Below are the code and all the weights of a small trained network. Each question names an input and a target symbol and asks about switching units off, where a switched-off unit gives its printed mean instead of its output.

import numpy as np


def w(rows, s, z=0):
    codes = np.array(rows[::2]) - 128.0
    scale = np.full(codes.shape[1], s)
    scale[-1] = z or s
    return codes * scale


def norm(h):
    return h / np.sqrt((h * h).mean(-1, keepdims=True) + 1e-5)


def softmax(a):
    e = np.exp(a - a.max(-1, keepdims=True))
    return e / e.sum(-1, keepdims=True)


def log_softmax(a):
    a = a - a.max(-1, keepdims=True)
    return a - np.log(np.exp(a).sum(-1, keepdims=True))


def net(x, mask):
    ids = ['ΔΞΠΣΨαβγεζηλτφω'.index(c) for c in x.split()]
    T = len(ids)
    res = E[ids] + P[:T]
    u = 0
    for l in range(3):
        r = norm(res)
        for j in range(2):
            rows = slice(4 * j, 4 * j + 4)
            q, k, v = (r @ M[l][rows].T for M in (Q, K, V))
            z = softmax(np.where(np.tri(T) > 0, q @ k.T / 4**0.5, -1e9)) @ v
            o = O[l][rows]
            res = res + np.where(mask[u + j], z, o[:, -1]) @ o[:, :-1]
        u += 2
    return log_softmax(norm(res)[-1] @ U[:, :-1].T + U[:, -1])


Q, K, V, O = {}, {}, {}, {}
E = w([
[154,138,113,97],'Δ',
[148,108,172,119],'Ξ',
[138,123,100,91],'Π',
[143,142,129,87],'Σ',
[140,101,117,141],'Ψ',
[157,137,163,129],'α',
[142,122,111,124],'β',
[170,152,96,122],'γ',
[94,72,155,139],'ε',
[125,86,162,116],'ζ',
[91,66,190,168],'η',
[132,114,204,17],'λ',
[85,77,245,153],'τ',
[191,228,85,21],'φ',
[119,156,144,207],'ω',
],0.012)
P = w([
[109,117,140,140],'0',
[118,134,118,121],'1',
[186,105,160,126],'2',
[110,157,253,95],'3',
[118,134,118,122],'4',
[182,109,112,132],'5',
],0.025)
Q[0] = w([
[109,138,141,172],'L0H0',
[94,123,130,139],'L0H0',
[184,89,168,125],'L0H0',
[129,57,114,109],'L0H0',
[140,196,158,112],'L0H1',
[106,166,46,116],'L0H1',
[168,167,106,215],'L0H1',
[3,147,129,167],'L0H1',
],0.051)
K[0] = w([
[118,136,131,175],'L0H0',
[110,129,147,147],'L0H0',
[180,80,159,107],'L0H0',
[88,63,114,95],'L0H0',
[132,198,154,98],'L0H1',
[103,150,31,103],'L0H1',
[157,156,94,219],'L0H1',
[2,102,140,159],'L0H1',
],0.048)
V[0] = w([
[132,99,128,74],'L0H0',
[144,85,137,88],'L0H0',
[74,163,106,111],'L0H0',
[155,163,122,130],'L0H0',
[133,124,104,170],'L0H1',
[167,162,156,103],'L0H1',
[82,182,100,161],'L0H1',
[253,77,146,149],'L0H1',
],0.021)
O[0] = w([
[131,90,125,99,195],'L0H0',
[126,77,107,116,229],'L0H0',
[131,165,189,99,5],'L0H0',
[155,170,105,119,116],'L0H0',
[126,173,106,102,64],'L0H1',
[175,119,175,183,199],'L0H1',
[76,163,153,103,2],'L0H1',
[254,172,92,168,248],'L0H1',
],0.02,0.0072)
Q[1] = w([
[126,115,114,107],'L1H0',
[126,109,83,77],'L1H0',
[99,137,98,143],'L1H0',
[66,200,113,245],'L1H0',
[72,65,172,240],'L1H1',
[213,53,230,12],'L1H1',
[255,157,146,168],'L1H1',
[170,48,40,90],'L1H1',
],0.026)
K[1] = w([
[103,115,134,113],'L1H0',
[82,89,143,127],'L1H0',
[103,128,115,155],'L1H0',
[151,173,75,242],'L1H0',
[98,45,220,188],'L1H1',
[215,87,200,1],'L1H1',
[231,141,146,168],'L1H1',
[151,73,55,92],'L1H1',
],0.028)
V[1] = w([
[69,134,122,215],'L1H0',
[42,98,148,245],'L1H0',
[155,142,69,159],'L1H0',
[108,135,130,148],'L1H0',
[108,88,146,234],'L1H1',
[137,202,96,86],'L1H1',
[241,222,89,140],'L1H1',
[28,222,86,192],'L1H1',
],0.012)
O[1] = w([
[119,73,159,187,125],'L1H0',
[162,60,201,220,192],'L1H0',
[108,83,50,158,26],'L1H0',
[116,124,139,129,130],'L1H0',
[89,190,139,161,191],'L1H1',
[143,55,65,130,37],'L1H1',
[33,100,2,84,60],'L1H1',
[167,64,69,230,2],'L1H1',
],0.012,0.0067)
Q[2] = w([
[89,119,136,212],'L2H0',
[218,219,99,174],'L2H0',
[184,193,119,214],'L2H0',
[234,116,218,104],'L2H0',
[175,187,160,133],'L2H1',
[114,113,160,139],'L2H1',
[222,195,203,128],'L2H1',
[215,6,202,78],'L2H1',
],0.019)
K[2] = w([
[142,104,163,179],'L2H0',
[120,255,110,185],'L2H0',
[123,215,146,205],'L2H0',
[55,197,198,70],'L2H0',
[131,174,182,143],'L2H1',
[84,93,142,133],'L2H1',
[121,178,243,127],'L2H1',
[114,66,208,39],'L2H1',
],0.02)
V[2] = w([
[165,46,165,33],'L2H0',
[112,153,100,125],'L2H0',
[14,198,190,117],'L2H0',
[54,168,198,148],'L2H0',
[101,176,121,29],'L2H1',
[40,189,217,98],'L2H1',
[95,161,90,254],'L2H1',
[191,8,237,108],'L2H1',
],0.011)
O[2] = w([
[116,100,145,38,148],'L2H0',
[137,157,138,143,105],'L2H0',
[99,184,41,123,200],'L2H0',
[100,138,57,126,204],'L2H0',
[128,88,146,191,116],'L2H1',
[207,88,83,160,222],'L2H1',
[124,143,172,45,86],'L2H1',
[153,183,1,154,255],'L2H1',
],0.014,0.015)
U = w([
[192,80,73,141,93],'Δ',
[108,102,51,112,198],'Ξ',
[143,199,77,33,60],'Π',
[183,235,175,86,15],'Σ',
[139,4,131,110,88],'Ψ',
[70,238,103,195,14],'α',
[100,72,183,126,223],'β',
[55,164,89,98,212],'γ',
[119,104,177,208,92],'ε',
[131,143,209,139,187],'ζ',
[223,84,195,100,33],'η',
[56,179,171,120,254],'λ',
[53,63,115,113,209],'τ',
[122,118,138,39,225],'φ',
[75,69,116,213,110],'ω',
],0.024,0.0084)

Each question gives the input, a string of symbols that net reads in full, and the target symbol t.
The units are the heads (4 rows each of Q, K, V and O). Each row of codes is followed by its name. A weight is (code - 128) times the scale printed after its matrix; where a second scale follows, it is the last column's (O and U).
mask holds one flag per head, layer by layer. A switched-off head (its flag False) gives its mean, the last column of its rows in O, instead of its output. The means were averaged over made-up inputs and are rounded, as every weight is.
A unit's drop is (log p(t) with every unit on - log p(t) with that unit switched off) / (log p(t) with every unit on - log p(t) with every unit switched off).
The circuit of an input: a set's keep is (log p(t) with only the set's units on - log p(t) with every unit switched off) / (log p(t) with every unit on - log p(t) with every unit switched off). Starting from all 6 units, units are removed one at a time, each time the one whose removal leaves the highest keep (on an exact tie, the one counted first), for as long as the keep stays at least 0.8.
circuit, biggest first: the units of the circuit, biggest drop first
unit that matters most: the unit with the biggest drop
which heads matter: for each layer, one digit per head in row order, 1 if its drop is at least 0.15 and else 0, layers parted by /
input η ω ω γ, target α: circuit, biggest first : L0H1, L1H1, L0H0
input ε β ω Π, target α: circuit, biggest first : L0H1, L1H1, L0H0
input Δ ω ζ α, target α: which heads matter : 01 / 01 / 10
input Σ γ φ Σ, target Σ: unit that matters most : L1H1
input η Δ ω Σ, target α: which heads matter : 11 / 01 / 00
input η ω Ψ φ, target α: circuit, biggest first : L0H1, L2H0, L0H0, L1H1
input Π γ φ Π, target Σ: circuit, biggest first : L1H1, L0H1, L0H0
input ζ φ ω τ Σ, target ζ: circuit, biggest first : L0H1, L1H1
input ε Δ ω β, target α: which heads matter : 11 / 01 / 00
input ζ ω λ Ψ, target α: which heads matter : 01 / 01 / 10
input ω Δ λ Ξ, target η: circuit, biggest first : L1H1, L0H1, L0H0
input Ξ ε ω Σ, target α: which heads matter : 11 / 01 / 00
input φ φ Δ Ψ, target Σ: which heads matter : 01 / 11 / 10
input φ Δ ω ε, target α: unit that matters most : L0H1
input ζ β ω ω Ψ, target Ξ: circuit, biggest first : L1H1, L0H1
input ε τ φ β, target Σ: which heads matter : 01 / 01 / 01
input ζ φ ζ φ, target Σ: circuit, biggest first : L0H1, L1H1
input Δ φ ω τ, target α: circuit, biggest first : L0H0, L1H1, L0H1, L1H0
input ω Π Π φ Σ, target ζ: which heads matter : 11 / 01 / 00
input λ ζ λ ε γ, target β: unit that matters most : L1H1
input ζ λ φ Ψ, target Σ: circuit, biggest first : L1H1, L0H1
input η φ Δ η, target Σ: circuit, biggest first : L1H1, L1H0, L0H1, L0H0
input ω ε Σ η, target ε: circuit, biggest first : L0H1, L1H1, L0H0
input Δ Δ Ξ Ψ η, target ω: circuit, biggest first : L0H1, L1H1, L0H0
input ω Ξ ζ ω φ, target Π: which heads matter : 11 / 10 / 00
